Below are the code and all the weights of a small trained network. Each question names an input and a target symbol and asks about switching units off, where a switched-off unit gives its printed mean instead of its output.

import numpy as np


def w(rows, s, z=0):
    codes = np.array(rows[::2]) - 128.0
    scale = np.full(codes.shape[1], s)
    scale[-1] = z or s
    return codes * scale


def norm(h):
    return h / np.sqrt((h * h).mean(-1, keepdims=True) + 1e-5)


def f(y):
    return y / 2 * (1 + np.tanh(0.7978845608 * (y + 0.044715 * y**3)))


def softmax(a):
    e = np.exp(a - a.max(-1, keepdims=True))
    return e / e.sum(-1, keepdims=True)


def log_softmax(a):
    a = a - a.max(-1, keepdims=True)
    return a - np.log(np.exp(a).sum(-1, keepdims=True))


def net(x, mask):
    ids = ['ΘΞΣΦΨαβγεζηλμπτ'.index(c) for c in x.split()]
    T = len(ids)
    res = E[ids] + P[:T]
    u = 0
    for l in range(3):
        q, k, v = (norm(res) @ M[l].T for M in (Q, K, V))
        z = softmax(np.where(np.tri(T) > 0, q @ k.T / 3**0.5, -1e9)) @ v
        res = res + np.where(mask[u], z, O[l][:, -1]) @ O[l][:, :-1]
        u += 1
        y = f(norm(res) @ A[l][:, :-1].T + A[l][:, -1])
        res = res + np.where(mask[u : u + 4], y, B[l][:, -1]) @ B[l][:, :-1]
        u += 4
    return log_softmax(norm(res)[-1] @ U[:, :-1].T + U[:, -1])


Q, K, V, O, A, B = {}, {}, {}, {}, {}, {}
E = w([
[144,144,172,86,179],'Θ',
[215,119,83,57,167],'Ξ',
[125,116,128,41,161],'Σ',
[162,82,137,21,124],'Φ',
[85,67,164,56,154],'Ψ',
[86,96,176,101,155],'α',
[183,44,190,41,110],'β',
[165,126,150,46,155],'γ',
[119,79,192,81,130],'ε',
[188,158,147,128,188],'ζ',
[154,35,111,32,126],'η',
[209,127,115,160,183],'λ',
[188,133,79,82,180],'μ',
[107,161,149,93,172],'π',
[245,150,144,129,183],'τ',
],0.011)
P = w([
[107,156,139,155,109],'0',
[170,11,134,133,164],'1',
[115,164,134,124,140],'2',
[162,10,134,129,163],'3',
[117,159,113,165,95],'4',
[218,167,250,66,144],'5',
[117,162,134,113,148],'6',
[139,36,162,177,119],'7',
[118,161,130,117,149],'8',
],0.019)
Q[0] = w([
[2,237,89,137,121],'L0H1',
[154,227,211,118,150],'L0H1',
[113,247,203,58,103],'L0H1',
],0.011)
K[0] = w([
[137,84,166,137,159],'L0H1',
[141,155,137,118,252],'L0H1',
[117,119,139,51,229],'L0H1',
],0.015)
V[0] = w([
[146,152,174,120,254],'L0H1',
[176,164,126,6,151],'L0H1',
[68,120,68,128,198],'L0H1',
],0.009)
O[0] = w([
[77,140,208,175,66,212],'L0H1',
[151,134,72,175,40,254],'L0H1',
[146,61,78,254,253,139],'L0H1',
],0.009)
A[0] = w([
[98,142,14,94,150,123],'L0N1',
[201,42,164,57,187,53],'L0N2',
[177,255,212,138,116,70],'L0N3',
[52,138,68,190,63,3],'L0N4',
],0.0089,0.0032)
B[0] = w([
[118,65,73,106,155,114],'L0N1',
[176,230,191,155,175,255],'L0N2',
[186,136,99,184,204,253],'L0N3',
[141,160,179,2,189,251],'L0N4',
],0.0093,0.0044)
Q[1] = w([
[213,162,178,185,137],'L1H1',
[169,168,102,30,239],'L1H1',
[2,192,59,137,110],'L1H1',
],0.0074)
K[1] = w([
[126,190,152,245,190],'L1H1',
[175,101,76,82,217],'L1H1',
[155,103,168,234,254],'L1H1',
],0.0072)
V[1] = w([
[175,203,254,131,118],'L1H1',
[152,114,129,103,153],'L1H1',
[134,127,84,89,202],'L1H1',
],0.0054)
O[1] = w([
[66,76,100,67,34,255],'L1H1',
[3,33,107,56,41,135],'L1H1',
[204,189,177,181,153,116],'L1H1',
],0.0049,0.0071)
A[1] = w([
[69,254,14,144,81,82],'L1N1',
[229,93,138,197,90,69],'L1N2',
[199,171,108,49,93,152],'L1N3',
[61,201,77,62,193,255],'L1N4',
],0.0093,0.002)
B[1] = w([
[211,131,201,156,230,192],'L1N1',
[105,89,103,180,83,234],'L1N2',
[107,127,29,98,156,253],'L1N3',
[10,110,87,219,122,212],'L1N4',
],0.012,0.0056)
Q[2] = w([
[123,5,98,142,158],'L2H1',
[154,158,147,212,162],'L2H1',
[141,144,240,90,153],'L2H1',
],0.014)
K[2] = w([
[48,129,19,76,176],'L2H1',
[132,165,120,255,236],'L2H1',
[65,165,226,127,110],'L2H1',
],0.0091)
V[2] = w([
[130,185,153,157,96],'L2H1',
[55,111,126,65,1],'L2H1',
[199,110,151,150,129],'L2H1',
],0.0087)
O[2] = w([
[177,73,193,71,146,136],'L2H1',
[253,221,159,241,37,51],'L2H1',
[50,103,98,67,84,8],'L2H1',
],0.0053,0.0018)
A[2] = w([
[139,130,71,153,216,110],'L2N1',
[123,217,72,118,88,231],'L2N2',
[123,248,136,57,198,254],'L2N3',
[102,129,200,154,122,88],'L2N4',
],0.011,0.0034)
B[2] = w([
[186,75,166,113,68,209],'L2N1',
[95,47,141,56,186,226],'L2N2',
[125,253,119,191,82,254],'L2N3',
[140,70,132,2,152,156],'L2N4',
],0.011,0.0052)
U = w([
[87,99,160,96,95,102],'Θ',
[101,123,155,86,118,121],'Ξ',
[102,53,125,137,152,37],'Σ',
[157,144,96,141,226,121],'Φ',
[182,145,84,108,172,132],'Ψ',
[123,168,162,84,148,123],'α',
[54,131,76,141,89,254],'β',
[100,169,185,173,170,101],'γ',
[148,92,154,86,209,97],'ε',
[142,85,59,78,136,97],'ζ',
[123,147,173,87,62,103],'η',
[104,130,95,108,3,49],'λ',
[140,176,87,48,128,145],'μ',
[137,220,122,138,92,132],'π',
[144,124,108,209,109,149],'τ',
],0.018,0.0043)

Each question gives the input, a string of symbols that net reads in full, and the target symbol t.
The units are the heads (3 rows each of Q, K, V and O) and the neurons (one row each of A and B). Each row of codes is followed by its name. A weight is (code - 128) times the scale printed after its matrix; where a second scale follows, it is the last column's (O, A, B and U).
mask holds one flag per unit, layer by layer, with each layer's heads first. A switched-off unit (its flag False) gives its mean, the last column of its rows in O or B, instead of its output. The means were averaged over made-up inputs and are rounded, as every weight is.
A unit's drop is (log p(t) with every unit on - log p(t) with that unit switched off) / (log p(t) with every unit on - log p(t) with every unit switched off).
The circuit of an input: a set's keep is (log p(t) with only the set's units on - log p(t) with every unit switched off) / (log p(t) with every unit on - log p(t) with every unit switched off). Starting from the 12 units with the biggest drops (on a tie, the unit counted first), units are removed one at a time, each time the one whose removal leaves the highest keep (on an exact tie, the one counted first), for as long as the keep stays at least 0.8.
units of the circuit, in order: the units of the circuit, biggest drop first
top k neurons: the k neurons with the biggest drops, biggest first
k most important neurons of layer l: the k neurons of layer l with the biggest drops, biggest first
input Σ γ Θ ε π Σ Σ γ, target ε: units of the circuit, in order => L0H1
input τ Σ μ, target Φ: 3 most important neurons of layer 1 => L1N1; L1N3; L1N4
input τ Σ β π Σ Ξ β, target λ: top 4 neurons => L0N4; L0N2; L2N4; L1N1
input ε π β Σ Ξ, target Ψ: 2 most important neurons of layer 1 => L1N1; L1N2
input Σ Σ μ μ λ π, target Σ: 2 most important neurons of layer 1 => L1N2; L1N1
input π Θ μ Φ, target ε: units of the circuit, in order => L0H1; L0N2
input Φ η Σ α, target ζ: top 2 neurons => L1N3; L2N3
input ε Θ γ π, target π: units of the circuit, in order => L0H1; L2N3; L0N2
input Θ τ α Σ γ Σ Θ, target α: 2 most important neurons of layer 0 => L0N2; L0N3
input Σ π γ Ψ Φ, target μ: units of the circuit, in order => L2N2; L1N2; L0N4; L2N3
input Σ Φ τ π π Σ ε, target η: units of the circuit, in order => L1N4; L0H1
input η π Σ Σ Φ τ Σ ε, target ζ: 2 most important neurons of layer 1 => L1N3; L1N4
input Σ μ γ τ Σ Σ, target λ: 2 most important neurons of layer 0 => L0N4; L0N2
input ε α τ, target τ: top 2 neurons => L0N3; L1N2
input Σ Σ π α, target τ: units of the circuit, in order => L0N4; L2H1; L0N2
input π η Σ π Φ γ, target τ: units of the circuit, in order => L0H1; L0N4; L1N2
input Θ π Σ γ π τ ε π, target ε: units of the circuit, in order => L0H1
input Θ λ Φ Σ ε Σ Σ Σ, target π: top 2 neurons => L2N3; L0N2
input γ γ Φ μ Σ π, target ζ: 2 most important neurons of layer 2 => L2N3; L2N2
input Σ Θ Σ μ, target τ: top neuron => L0N4
input Σ Σ Σ Σ π λ, target τ: units of the circuit, in order => L0H1; L1N2
